Below are the code and all the weights of a small trained network. Each question names an input and a class and asks about switching units off, where a switched-off unit gives its printed mean instead of its output.

import numpy as np


def w(rows, s, z=0):
    codes = np.array(rows[::2]) - 128.0
    scale = np.full(codes.shape[1], s)
    scale[-1] = z or s
    return codes * scale


def f(y):
    return y / 2 * (1 + np.tanh(0.7978845608 * (y + 0.044715 * y**3)))


def log_softmax(a):
    a = a - a.max(-1, keepdims=True)
    return a - np.log(np.exp(a).sum(-1, keepdims=True))


def net(x, mask):
    res = np.array(x, float).reshape(1, 8) / 4 @ E
    y = f(res @ A[0][:, :-1].T + A[0][:, -1])
    res = res + np.where(mask, y, B[0][:, -1]) @ B[0][:, :-1]
    return log_softmax(res[-1] @ U[:, :-1].T + U[:, -1])


A, B = {}, {}
E = w([
[106,173,179,122,99,135,193],'x0',
[223,77,142,146,55,106,151],'x1',
[160,51,106,3,168,179,88],'x2',
[147,159,86,93,107,189,121],'x3',
[228,166,106,54,148,96,147],'x4',
[74,118,70,60,82,109,155],'x5',
[121,97,124,127,171,119,131],'x6',
[96,68,190,104,128,159,142],'x7',
],0.012)
A[0] = w([
[166,232,165,113,114,117,154,113],'n1',
[102,181,114,106,117,140,156,149],'n2',
[129,114,127,175,128,91,118,200],'n3',
[251,134,138,143,135,137,89,178],'n4',
[150,140,66,86,176,77,143,179],'n5',
[147,125,136,120,150,169,179,198],'n6',
[85,140,137,167,168,120,139,80],'n7',
[162,195,156,137,95,113,157,255],'n8',
[113,133,72,110,57,143,116,68],'n9',
[97,104,143,102,158,142,133,14],'n10',
[166,128,86,78,107,119,145,254],'n11',
[111,120,150,111,136,156,109,2],'n12',
[67,153,143,190,176,114,104,170],'n13',
[138,76,147,154,81,76,133,145],'n14',
[95,117,131,103,151,129,103,111],'n15',
],0.018,0.0037)
B[0] = w([
[54,91,135,184,82,132,156,224],'n1',
[140,142,113,161,106,89,140,184],'n2',
[104,142,128,159,115,108,122,189],'n3',
[186,85,4,144,199,48,182,252],'n4',
[145,161,128,140,176,38,6,218],'n5',
[102,134,117,118,153,101,116,164],'n6',
[99,166,164,144,139,105,85,189],'n7',
[74,98,131,167,118,107,155,228],'n8',
[164,201,137,189,66,81,110,182],'n9',
[149,89,116,67,145,186,100,165],'n10',
[110,127,107,170,134,103,89,220],'n11',
[124,92,108,90,140,116,109,149],'n12',
[41,173,188,157,127,103,68,235],'n13',
[56,86,156,177,104,102,202,195],'n14',
[112,101,150,83,148,140,121,169],'n15',
],0.013,0.018)
U = w([
[96,164,154,181,92,76,89,222],'0',
[69,79,196,77,168,185,98,117],'1',
[168,67,113,22,137,235,161,121],'2',
[245,118,64,103,224,85,87,100],'3',
[133,47,103,178,122,99,226,185],'4',
[214,230,154,163,71,135,171,3],'5',
[171,100,123,104,62,155,106,60],'6',
[199,156,129,120,146,189,185,13],'7',
],0.011,0.0048)

Each question gives the input, the list of numbers given to net, and the class t.
The units are the neurons (one row each of A and B). Each row of codes is followed by its name. A weight is (code - 128) times the scale printed after its matrix; where a second scale follows, it is the last column's (A, B and U).
mask holds one flag per neuron, in row order. A switched-off neuron (its flag False) gives its mean, the last column of its row in B, instead of its output. The means were averaged over made-up inputs and are rounded, as every weight is.
A unit's drop is (log p(t) with every unit on - log p(t) with that unit switched off) / (log p(t) with every unit on - log p(t) with every unit switched off).
The circuit of an input: a set's keep is (log p(t) with only the set's units on - log p(t) with every unit switched off) / (log p(t) with every unit on - log p(t) with every unit switched off). Starting from the 12 units with the biggest drops (on a tie, the unit counted first), units are removed one at a time, each time the one whose removal leaves the highest keep (on an exact tie, the one counted first), for as long as the keep stays at least 0.8.
units of the circuit, in order: the units of the circuit, biggest drop first
unit that matters most: the unit with the biggest drop
top k neurons: the k neurons with the biggest drops, biggest first
drop of u: that unit's drop, to one decimal
input [6,4,7,-4,-5,1,-2,6], class 1: unit that matters most	n4
input [-3,1,8,-8,-4,8,0,-6], class 3: units of the circuit, in order	(n13, n1)
input [4,0,5,1,8,2,-4,-4], class 3: top 2 neurons	(n4, n5)
input [-3,-5,8,-3,-4,6,2,1], class 1: top 2 neurons	(n4, n15)
input [8,4,8,-4,-3,7,-1,1], class 1: top 2 neurons	(n4, n10)
input [0,5,8,-3,-6,7,4,-2], class 1: top 2 neurons	(n4, n10)
input [7,2,1,5,-4,-1,1,2], class 4: top 3 neurons	(n13, n5, n7)
input [-1,3,-1,-1,7,3,-4,6], class 4: drop of n13	0.2
input [-2,-7,2,3,-1,-1,3,-1], class 1: drop of n4	0.4
input [2,1,5,-7,5,8,2,8], class 1: drop of n5	-0.1
